Below is a small trained network, with its code and all its weights. Each question gives an input and a target symbol and asks what happens when units are switched off, that is, made to give their printed mean instead of their output.

import numpy as np


def w(rows, s, z=0):
    codes = np.array(rows[::2]) - 128.0
    scale = np.full(codes.shape[1], s)
    scale[-1] = z or s
    return codes * scale


def norm(h):
    return h / np.sqrt((h * h).mean(-1, keepdims=True) + 1e-5)


def f(y):
    return np.maximum(y, 0)


def softmax(a):
    e = np.exp(a - a.max(-1, keepdims=True))
    return e / e.sum(-1, keepdims=True)


def log_softmax(a):
    a = a - a.max(-1, keepdims=True)
    return a - np.log(np.exp(a).sum(-1, keepdims=True))


def net(x, mask):
    ids = ['ΔΘΠΨαεητ'.index(c) for c in x.split()]
    T = len(ids)
    res = E[ids] + P[:T]
    u = 0
    for l in range(2):
        r = norm(res)
        for j in range(2):
            rows = slice(2 * j, 2 * j + 2)
            q, k, v = (r @ M[l][rows].T for M in (Q, K, V))
            z = softmax(np.where(np.tri(T) > 0, q @ k.T / 2**0.5, -1e9)) @ v
            o = O[l][rows]
            res = res + np.where(mask[u + j], z, o[:, -1]) @ o[:, :-1]
        u += 2
        y = f(norm(res) @ A[l][:, :-1].T + A[l][:, -1])
        res = res + np.where(mask[u : u + 16], y, B[l][:, -1]) @ B[l][:, :-1]
        u += 16
    return log_softmax(norm(res)[-1] @ U[:, :-1].T + U[:, -1])


Q, K, V, O, A, B = {}, {}, {}, {}, {}, {}
E = w([
[100,92,101,40,132,65,111],'Δ',
[39,170,36,79,138,134,122],'Θ',
[130,77,92,135,142,147,83],'Π',
[152,177,134,61,211,122,2],'Ψ',
[185,92,152,93,213,162,30],'α',
[122,185,72,135,219,173,33],'ε',
[87,48,87,150,234,114,176],'η',
[123,153,227,133,84,220,250],'τ',
],0.0061)
P = w([
[196,148,117,187,39,193,159],'0',
[167,64,136,141,200,78,123],'1',
[68,150,97,154,254,157,122],'2',
[59,55,96,215,129,150,57],'3',
[67,38,199,40,194,173,42],'4',
[74,59,184,74,189,157,78],'5',
],0.0054)
Q[0] = w([
[120,199,81,202,82,117,109],'L0H1',
[150,118,166,129,66,126,82],'L0H1',
[122,171,181,172,67,149,219],'L0H2',
[63,115,85,97,254,138,77],'L0H2',
],0.009)
K[0] = w([
[201,88,187,111,103,86,130],'L0H1',
[102,37,167,106,208,92,193],'L0H1',
[111,112,63,125,89,85,12],'L0H2',
[151,208,203,92,15,254,227],'L0H2',
],0.0075)
V[0] = w([
[234,142,171,93,183,112,61],'L0H1',
[106,212,16,194,77,101,65],'L0H1',
[119,10,67,177,53,108,188],'L0H2',
[128,146,142,27,3,15,42],'L0H2',
],0.0063)
O[0] = w([
[148,74,108,75,63,154,184,247],'L0H1',
[173,82,128,149,183,201,47,255],'L0H1',
[150,163,156,180,106,56,180,116],'L0H2',
[179,88,174,117,44,136,1,68],'L0H2',
],0.0092,0.0034)
A[0] = w([
[118,172,76,197,164,99,87,109],'L0N1',
[27,69,147,157,114,118,164,125],'L0N2',
[95,139,79,92,64,132,76,64],'L0N3',
[174,17,166,130,130,71,102,145],'L0N4',
[131,111,177,155,193,101,48,114],'L0N5',
[5,81,171,119,126,167,158,128],'L0N6',
[39,115,144,212,173,163,121,113],'L0N7',
[61,163,221,93,41,176,134,108],'L0N8',
[128,176,99,129,30,100,108,2],'L0N9',
[152,104,252,202,1,89,70,123],'L0N10',
[157,156,220,188,45,127,55,144],'L0N11',
[135,168,51,116,172,152,144,113],'L0N12',
[131,163,54,103,156,131,146,155],'L0N13',
[94,125,120,143,105,46,152,22],'L0N14',
[159,25,144,137,99,105,177,119],'L0N15',
[239,129,135,109,77,74,50,98],'L0N16',
],0.0064,0.0078)
B[0] = w([
[170,154,194,118,117,145,79,177],'L0N1',
[125,181,129,42,174,198,76,175],'L0N2',
[190,203,131,215,91,194,1,145],'L0N3',
[147,182,81,153,111,6,111,253],'L0N4',
[87,196,143,164,87,138,201,222],'L0N5',
[158,190,208,97,200,169,144,217],'L0N6',
[160,179,170,60,174,91,124,211],'L0N7',
[103,206,193,97,195,88,155,144],'L0N8',
[208,94,119,54,153,206,17,128],'L0N9',
[108,90,156,77,57,5,107,236],'L0N10',
[60,79,177,95,128,3,106,229],'L0N11',
[132,62,160,102,93,76,129,208],'L0N12',
[122,84,191,114,119,88,159,239],'L0N13',
[202,109,152,212,124,190,91,128],'L0N14',
[106,187,161,124,49,106,87,163],'L0N15',
[59,155,77,107,92,22,156,217],'L0N16',
],0.006,0.0039)
Q[1] = w([
[206,117,114,255,47,140,97],'L1H1',
[170,89,105,196,55,106,114],'L1H1',
[215,18,119,193,25,125,73],'L1H2',
[149,111,88,153,47,180,173],'L1H2',
],0.009)
K[1] = w([
[88,83,60,109,191,57,37],'L1H1',
[47,131,83,120,229,37,136],'L1H1',
[130,201,65,158,132,5,160],'L1H2',
[62,208,108,116,205,1,211],'L1H2',
],0.0071)
V[1] = w([
[59,209,48,52,150,130,75],'L1H1',
[105,125,254,81,22,147,131],'L1H1',
[44,125,94,64,124,142,165],'L1H2',
[28,149,138,88,118,69,37],'L1H2',
],0.006)
O[1] = w([
[93,161,39,184,223,140,122,67],'L1H1',
[1,138,186,119,72,123,126,177],'L1H1',
[82,67,62,79,133,134,147,1],'L1H2',
[44,129,146,131,211,61,70,251],'L1H2',
],0.0064,0.00047)
A[1] = w([
[142,133,68,72,108,210,176,127],'L1N1',
[70,34,1,107,145,114,51,49],'L1N2',
[181,118,109,100,155,230,121,72],'L1N3',
[137,164,112,197,105,133,185,31],'L1N4',
[73,51,51,152,125,143,65,28],'L1N5',
[103,108,128,82,115,180,71,73],'L1N6',
[67,112,190,150,66,191,86,81],'L1N7',
[246,167,151,163,90,87,121,77],'L1N8',
[131,91,143,129,99,126,211,55],'L1N9',
[83,73,24,153,105,173,16,55],'L1N10',
[71,60,112,75,70,175,100,83],'L1N11',
[105,64,40,118,133,153,11,25],'L1N12',
[128,128,101,150,108,91,228,98],'L1N13',
[122,65,113,141,52,152,162,1],'L1N14',
[145,197,113,252,167,120,55,51],'L1N15',
[121,29,116,53,71,116,151,106],'L1N16',
],0.0082,0.0044)
B[1] = w([
[116,40,103,155,164,87,67,218],'L1N1',
[117,243,90,101,86,244,107,253],'L1N2',
[166,75,48,127,151,37,101,227],'L1N3',
[138,80,94,114,253,122,69,141],'L1N4',
[82,194,99,78,55,177,58,196],'L1N5',
[100,157,115,199,127,120,217,219],'L1N6',
[65,88,151,108,188,118,179,163],'L1N7',
[193,112,199,102,72,219,106,180],'L1N8',
[98,185,61,179,127,173,117,157],'L1N9',
[35,205,102,86,84,164,105,244],'L1N10',
[76,113,173,198,113,156,183,230],'L1N11',
[93,204,50,114,55,183,153,252],'L1N12',
[53,173,80,199,108,115,170,175],'L1N13',
[99,67,211,108,210,136,117,133],'L1N14',
[72,155,160,213,166,215,73,166],'L1N15',
[120,116,201,212,135,176,92,214],'L1N16',
],0.0074,0.0054)
U = w([
[97,101,163,99,81,50,69,224],'Δ',
[132,162,178,217,175,161,39,13],'Θ',
[211,134,186,77,60,165,147,181],'Π',
[68,148,89,78,52,205,88,153],'Ψ',
[49,2,179,157,105,186,132,55],'α',
[177,36,91,82,154,152,79,190],'ε',
[116,178,92,203,114,90,199,117],'η',
[121,137,147,107,116,141,124,5],'τ',
],0.0069,0.0026)

Each question gives the input, a string of symbols that net reads in full, and the target symbol t.
The units are the heads (2 rows each of Q, K, V and O) and the neurons (one row each of A and B). Each row of codes is followed by its name. A weight is (code - 128) times the scale printed after its matrix; where a second scale follows, it is the last column's (O, A, B and U).
mask holds one flag per unit, layer by layer, with each layer's heads first. A switched-off unit (its flag False) gives its mean, the last column of its rows in O or B, instead of its output. The means were averaged over made-up inputs and are rounded, as every weight is.
A unit's drop is (log p(t) with every unit on - log p(t) with that unit switched off) / (log p(t) with every unit on - log p(t) with every unit switched off).
The circuit of an input: a set's keep is (log p(t) with only the set's units on - log p(t) with every unit switched off) / (log p(t) with every unit on - log p(t) with every unit switched off). Starting from the 12 units with the biggest drops (on a tie, the unit counted first), units are removed one at a time, each time the one whose removal leaves the highest keep (on an exact tie, the one counted first), for as long as the keep stays at least 0.8.
circuit, biggest first: the units of the circuit, biggest drop first
k most important neurons: the k neurons with the biggest drops, biggest first
top k neurons in layer l: the k neurons of layer l with the biggest drops, biggest first
which heads matter: for each layer, one digit per head in row order, 1 if its drop is at least 0.15 and else 0, layers parted by /
drop of u: that unit's drop, to one decimal
input α τ Δ Θ, target η: circuit, biggest first : (L0H2)
input Π ε Ψ Ψ ε, target Π: which heads matter : 01 / 10
input Θ η Δ Ψ Ψ ε, target Θ: which heads matter : 10 / 00
input η Π ε, target η: which heads matter : 01 / 00
input Δ Ψ ε Ψ Π τ, target α: circuit, biggest first : (L1N2, L1N10)
input Π Ψ Ψ Π Θ Δ, target Π: which heads matter : 10 / 10
input α Δ Ψ Θ Δ α, target α: which heads matter : 11 / 11
input α Ψ Δ, target α: which heads matter : 10 / 00
input Π Δ ε τ, target Δ: which heads matter : 01 / 00
input Θ Θ Ψ Ψ, target Θ: which heads matter : 10 / 00
input ε Ψ ε ε Θ Θ, target ε: which heads matter : 00 / 00
input ε ε Ψ τ ε τ, target ε: which heads matter : 01 / 00
input τ Ψ Δ, target η: which heads matter : 11 / 00
input Π Δ ε ε τ, target ε: which heads matter : 11 / 00
input Θ ε Ψ Ψ, target Θ: which heads matter : 11 / 01
input Θ η Ψ Δ Π Δ, target Θ: which heads matter : 10 / 00
input Π Π Ψ Ψ Δ Π, target Π: most important neuron : (L0N4)
input τ Ψ ε, target η: top 2 neurons in layer 0 : (L0N11, L0N10)
input Θ Ψ Ψ Ψ α α, target Θ: drop of L0H2 : 0.1
input Δ η Δ, target Δ: drop of L0H2 : 0.4
input η ε Θ Ψ, target η: most important neuron : (L1N13)
input Θ Ψ Ψ Δ η, target Θ: drop of L0H1 : 1.0
input ε ε α Ψ, target ε: drop of L1H1 : 0.2
